How the objects are linked:
JB: ru>ZP, vo>TL, zu>HZ, ka>LL, du>DG, gu>DC
BR: ru>BH, vo>RJ, zu>HP, ka>HR, du>BP, gu>CP
PJ: ru>RJ, vo>LG, zu>GH, ka>ZJ, du>HC, gu>BH
ZZ: ru>HP, vo>GH, zu>MZ, ka>CP, du>DH, gu>QG
GG: ru>ZR, vo>CG, zu>LG, ka>NQ, du>HM, gu>TM
HC: ru>HR, vo>ZJ, zu>CP, ka>HN, du>RJ, gu>PJ
CG: ru>GQ, vo>BG, zu>GG, ka>GL, du>NQ, gu>RR
BH: ru>HC, vo>SR, zu>DD, ka>LG, du>PJ, gu>BP
NQ: ru>BD, vo>GL, zu>HM, ka>HZ, du>GQ, gu>CG
MN: ru>ZZ, vo>RG, zu>DT, ka>DD, du>QG, gu>FS
FS: ru>QG, vo>HP, zu>BN, ka>RG, du>MN, gu>DM
TQ: ru>SZ, vo>DG, zu>BD, ka>ZP, du>NB, gu>HZ
LH: ru>TL, vo>ZD, zu>SZ, ka>BN, du>DL, gu>ZP
QG: ru>DH, vo>DD, zu>FT, ka>GH, du>ZZ, gu>MN
GQ: ru>FD, vo>HZ, zu>ZR, ka>TQ, du>BD, gu>NQ
DR: ru>BN, vo>MZ, zu>ZP, ka>DM, du>ZD, gu>LL
HR: ru>LG, vo>QM, zu>BP, ka>TM, du>SR, gu>RJ
GL: ru>TQ, vo>DC, zu>NQ, ka>JB, du>HZ, gu>BG
ZP: ru>DL, vo>DR, zu>NB, ka>ZD, du>LH, gu>DG
RR: ru>NQ, vo>FD, zu>TM, ka>BG, du>CG, gu>FG
HP: ru>DD, vo>BR, zu>FS, ka>BP, du>RG, gu>DH
GH: ru>BR, vo>PJ, zu>ZZ, ka>HC, du>CP, gu>DD
LG: ru>HN, vo>GG, zu>PJ, ka>HM, du>ZJ, gu>SR
TL: ru>DR, vo>DT, zu>JB, ka>FT, du>LL, gu>DL
BG: ru>HZ, vo>SZ, zu>CG, ka>DC, du>GL, gu>FD
HM: ru>FG, vo>NQ, zu>ZJ, ka>GQ, du>ZR, gu>GG
ZD: ru>DT, vo>DM, zu>LH, ka>FS, du>BN, gu>DR
DL: ru>LL, vo>BN, zu>DC, ka>DT, du>TL, gu>LH
CP: ru>BP, vo>HC, zu>DH, ka>RJ, du>BR, gu>GH
FG: ru>CG, vo>BD, zu>QM, ka>FD, du>RR, gu>ZR
FD: ru>GL, vo>NB, zu>RR, ka>SZ, du>BG, gu>BD
RJ: ru>SR, vo>HN, zu>BR, ka>QM, du>HR, gu>HC
ZR: ru>RR, vo>GQ, zu>HN, ka>BD, du>FG, gu>HM
BP: ru>PJ, vo>HR, zu>RG, ka>SR, du>BH, gu>BR
DT: ru>MZ, vo>MN, zu>TL, ka>QG, du>FT, gu>BN
BD: ru>BG, vo>TQ, zu>FG, ka>NB, du>FD, gu>GQ
QM: ru>GG, vo>FG, zu>HR, ka>RR, du>TM, gu>HN
RG: ru>GH, vo>BP, zu>MN, ka>BH, du>DD, gu>HP
LL: ru>ZD, vo>FT, zu>DG, ka>MZ, du>DR, gu>TL
FT: ru>DM, vo>QG, zu>LL, ka>ZZ, du>MZ, gu>DT
HZ: ru>NB, vo>JB, zu>GQ, ka>DG, du>TQ, gu>GL
SR: ru>ZJ, vo>TM, zu>BH, ka>GG, du>LG, gu>HR
DH: ru>RG, vo>CP, zu>DM, ka>BR, du>HP, gu>ZZ
DC: ru>DG, vo>DL, zu>GL, ka>TL, du>JB, gu>SZ
DD: ru>CP, vo>BH, zu>QG, ka>PJ, du>GH, gu>RG
TM: ru>HM, vo>RR, zu>SR, ka>CG, du>GG, gu>QM
ZJ: ru>QM, vo>HM, zu>HC, ka>ZR, du>HN, gu>LG
HN: ru>TM, vo>ZR, zu>RJ, ka>FG, du>QM, gu>ZJ
NB: ru>DC, vo>ZP, zu>FD, ka>LH, du>SZ, gu>TQ
SZ: ru>JB, vo>LH, zu>BG, ka>DL, du>DC, gu>NB
MZ: ru>FS, vo>ZZ, zu>DR, ka>DH, du>DM, gu>FT
DG: ru>LH, vo>LL, zu>TQ, ka>DR, du>ZP, gu>JB
DM: ru>MN, vo>DH, zu>ZD, ka>HP, du>FS, gu>MZ
BN: ru>FT, vo>FS, zu>DL, ka>MN, du>DT, gu>ZD

The rows follow the links: the fewer symbols apart two objects are, the more alike their rows tend to be.

Each row is also shifted at random along 8 hidden directions that mean nothing.

Some objects, each with a row of numbers:
SZ
[  93  351  331  254   58 -657  308  162  123  416  426   45  170  107  108 -274 -411 -115  606  274  205 -248  195  131  471  -18  -51  101  243  661 -371 -110 -176 -423  207 -378 -560 -252 -268]
GG
[  141   245    91   222    73  -232   434   111   -56   269   205  -278    28    73   284   129   -33   155   205   172   210  -162    57  -233  -159   -24  -155   136   231   983    46     2  -305   -68  -128 -1025  -255  -517  -347]
SR
[ -47   86 -388  161   81  126  180  420  -69  108 -250  -50 -314 -105  -57  413  232  182 -299 -114 -454 -193  117 -185 -401 -419 -141   70  208  177  125  156  -54  335 -287 -539   94  132 -287]
CP
[  -5  221   39  430   41 -445  -28   65  377 -403  461 -485 -483 -481  188 -489  119 -281   84  -23  -34 -379   69 -246   88  257  129   21  241   33  101  180 -354 -162  285 -262 -431 -192 -122]
HN
[  77  185  203  376  -52 -203  -21  371  -21  164  -45   -9 -123 -138   44  116   42  116  156  -55 -185 -136  153  -66  199 -319 -302  409  562  516 -232  134 -179 -175 -141 -290 -271 -511 -399]
RR
[ 263  178 -228 -237   55  -65  188  228 -155  382 -266 -359   -1  125  125   20  101  311  392  172  392 -356 -109 -388 -217 -354 -182 -245 -274  183  283  327   95   43 -165 -446   94  297 -215]
ZP
[ -29  -34  199 -128 -393  341 -253  170  -17 -406  -19  388  -54  238 -284  370 -226   68 -157  -40 -278  -69  -43  133  129 -146   31   43   -8 -485 -250 -125 -240 -224 -143  404 -221  180    1]
FG
[ 226   42  189   39 -264 -236 -322  186   36 -108   94 -179  133  117   63    5  -17    8 -107  172 -236 -153 -108 -139  -81  -42 -114   32  352  327 -253  188 -149 -247 -176   65 -372 -108 -174]
PJ
[ -68 -104  132  464  -77 -376   74   48  579 -280  453 -290 -240 -338  118 -204   33 -392 -447 -128 -526 -227   85  -88 -335  248  216  235  528  376 -215  -29 -385  206  137 -371 -569 -536 -260]
HR
[ -56 -172  129  270 -101   47  -69  188  187  141 -225   97   -1 -216  -82  235  102  -45 -192 -216 -310   65   13   59  -45 -318 -143  402  572  261 -246  -12   21  189 -108   32 -116 -510 -294]
BG
[ 234 -240  359 -255  176  677   79  214 -397  175 -139  398  417  287   13  379   19  190   24 -185  684  156 -103  178 -113  171    7  445 -609   79 -249 -282  287  102 -463 -326  349 -266  279]
TQ
[ 145  285  227  279   93 -412  406  -38   44  251  366 -263  -42   67   -1 -166 -356 -561  -10  312  102  -99  461  -30   48  283  -42  -66  574  532 -226 -283 -211   41  377 -685 -554 -113  -27]
FD
[ 230    2  602  184  -47 -646  -86  105  165  110  391  -86  382  -72   52 -528 -271 -368  108  149 -179 -156  285  169  218  308   45   86  704  445 -712  158 -133 -218  324   99 -611 -263 -114]
DD
[-113 -296 -188 -246   36  395   -2 -326 -105 -258    8  164  -56  -39  207  -58  313  525   35 -339   47  159 -237  -70  -63  189   90   85 -742 -397  380   75    9  103 -144  149  533 -203   98]
GL
[ 214  -32   44 -148  140  223  178   68 -324  176  -35   78   94  237  -77  131  -43  -96 -203  101   59   72  251   29 -209   93   10  -69 -140  -39  -54 -138  199  226  -72 -370   99  252  217]
HP
[-260  183 -227  228  -49   11   28 -190   57 -311  161   68   -4  -33   63  428 -145   51 -546  -24 -606  322 -134  146 -321  173   93 -229  541  544   96 -116 -434 -148   15 -262  158  145  -45]
DL
[  17   42   43 -355   89   26  276  212   97   -2  217  375   64   65   59 -198  -84  505  671 -199   58 -444   36  -86  139 -161  166  -43 -759 -495  -39  226 -135 -166   33  -76   55  226 -223]
HC
[ -82 -172   54   83   78 -343 -211 -163  208   84  127   -8  468  -64  236 -127   50   14 -204  -46 -255  252 -317  258 -195  241  143  157  260  639 -289   71  101  -24 -125  212   99 -340  -38]
ZZ
[-321  -75 -200  -37 -119  266 -299 -259 -102    3 -462  368  136    2 -161  366   41  245  -83 -102  -83  542 -296  315  270 -274 -165  -74  138 -192  105  -86  229  -98  -50  889  507  126  128]
NB
[  99 -327  104 -234 -186  419   69 -334 -190 -186  148  107 -205  359 -220 -101   26 -224 -462   72  -31  122  477   -3  -83  330    8   27 -291 -721  -25 -434   77  542  121  134 -247 -149  304]
ZD
[   8 -397  514 -164 -277  321  237 -461  286  181 -385  411  139 -115 -464  219 -195 -114   28 -408 -437  394   32  102  266 -383  211   54  193 -407   19 -118   40  215  309  336   48 -478 -160]
RG
[-176 -138  133  287 -264  397   66 -607  216 -213 -390 -304 -362 -362 -235  138   79 -378 -176 -127  333  429  174 -153  271  130 -243   80  617 -294  326 -409 -147  313  514  281 -105 -700  133]

From each start, follow one symbol. Which object do you reach?
Answers are names.
[ -92   52 -281  -78  -48  470 -352  -16 -288 -137 -645  -35 -121 -101 -112  508  294  172 -111  -78  149  343 -479  -65   41 -377  -73 -119 -140 -245  538  169  257 -176 -302  389  716  348  194]
vo PJ
[-325 -198 -273 -205   68  650   90 -197 -166  -75 -272  473   14   50   65  362  205  609   94 -346  259  295 -243  109   37  -26  -53  250 -714 -292  287 -156   71  113 -265  245  619 -187  118]
gu ZZ
[ 281  -49 -111 -485  225  342  277  261 -239  485 -365  -50  217  229  112  111  150  503  528  -52  724 -284 -155 -331 -259 -286 -133  -57 -796  -27  207  228  323  177 -291 -447  370  173  -78]
ru BD
[ -29  136   16 -184 -165  124  -55  -98 -244  269 -305  248  400  437 -199  514 -288   56   91  275  236  364 -246  239  122 -219 -136 -221  161  386  -28 -224  137 -285  -83  161  180  233  137]
du DG
[  16   94  217 -138 -106   -6 -198  328 -180    4  170  616  257  352  -34  288 -227  327  237   51 -107  -73 -179  317  254 -266   19  229 -344   62 -373  -33  -38 -464 -468  159  -74  130 -142]
zu GL
[  73  117   61  190  -75  293 -345  363 -351  -79 -305    0 -100   60  -35  376  223  108  -56   23  265   66  -37    4   66 -160 -388  366  202  191  -60   15   64 -202 -429  -26   48 -162    7]
ru GG
[ -26   90  138 -204 -251 -117  110  -15   78  300 -137  304  112  177 -211   14 -245  216  555   79   -4  -66   90   23  428 -477 -139  -62  -14 -193  -69   39    4 -164  205  316 -202  -24 -242]
ka DR
[ -62 -283  -71  -25   32 -136  202 -274  267  364 -243  -83   85 -258   67 -281  169   80  157 -190  -20   45   85  -80   37 -131  -56  206   73   60   26   57  245  500  211  239   54 -634 -204]
gu HC
[ -20   91   -2 -198  -18 -103 -267   82  -67 -476  525  152  249  241  121 -215 -196   96   29  112   17 -139 -135  189  -44  494  188 -216 -351 -216 -288   -1 -210 -368  -36  239 -107  478  260]
ka BN
[ 206   75 -196 -218 -102  -97 -315  160 -282   97 -183  -93  183  263  129   56  180  399  105  180 -140  -39 -240 -130 -132 -308 -162 -146 -124  133  103  373  101 -191 -362  128  179  276 -158]
ru RR
[ 197  120   30   19 -116 -492  147  -85   24  212  162 -378   14   41  190 -250  -30   82  142  216 -236 -177  191 -293  -18  -74 -197 -118  439  498  -10  232 -176   20  179 -308 -354 -329 -347]
ka GQ
[-380  -83 -310  110  -55  570  122 -219   75 -216 -219   58 -452 -147 -175  162   97 -117 -248 -124  299  151  150    1   41   52 -115   91 -134 -591  328 -388   67  399  182  193  113  -77  219]
vo DD
[ 278   79  172  -28 -166 -177 -215  118   34  -64  -32 -469   61   21   29 -277   32 -230   79  233  450 -250   73 -205  -54  175 -156  -57  270   56 -138   40   43  -21  146   99 -396  -41   88]
ka GL
[ 274 -148  291 -139 -183 -354 -256   48   18   24   72 -140  243   22 -118 -414  -65 -191  -69   71 -422  -90  237   14   13  104   20 -109  476 -142 -439  222   51   76  274  446 -330  104  -46]
ru BG
[ 229 -287  471  -11   62 -344  632 -103  249   79  815  185 -128    9  184 -694 -175  -14  126 -186 -482 -472  725  -68    5  431  227  309 -242 -190 -463 -178 -320  476  390 -642 -777 -776 -351]
zu GQ
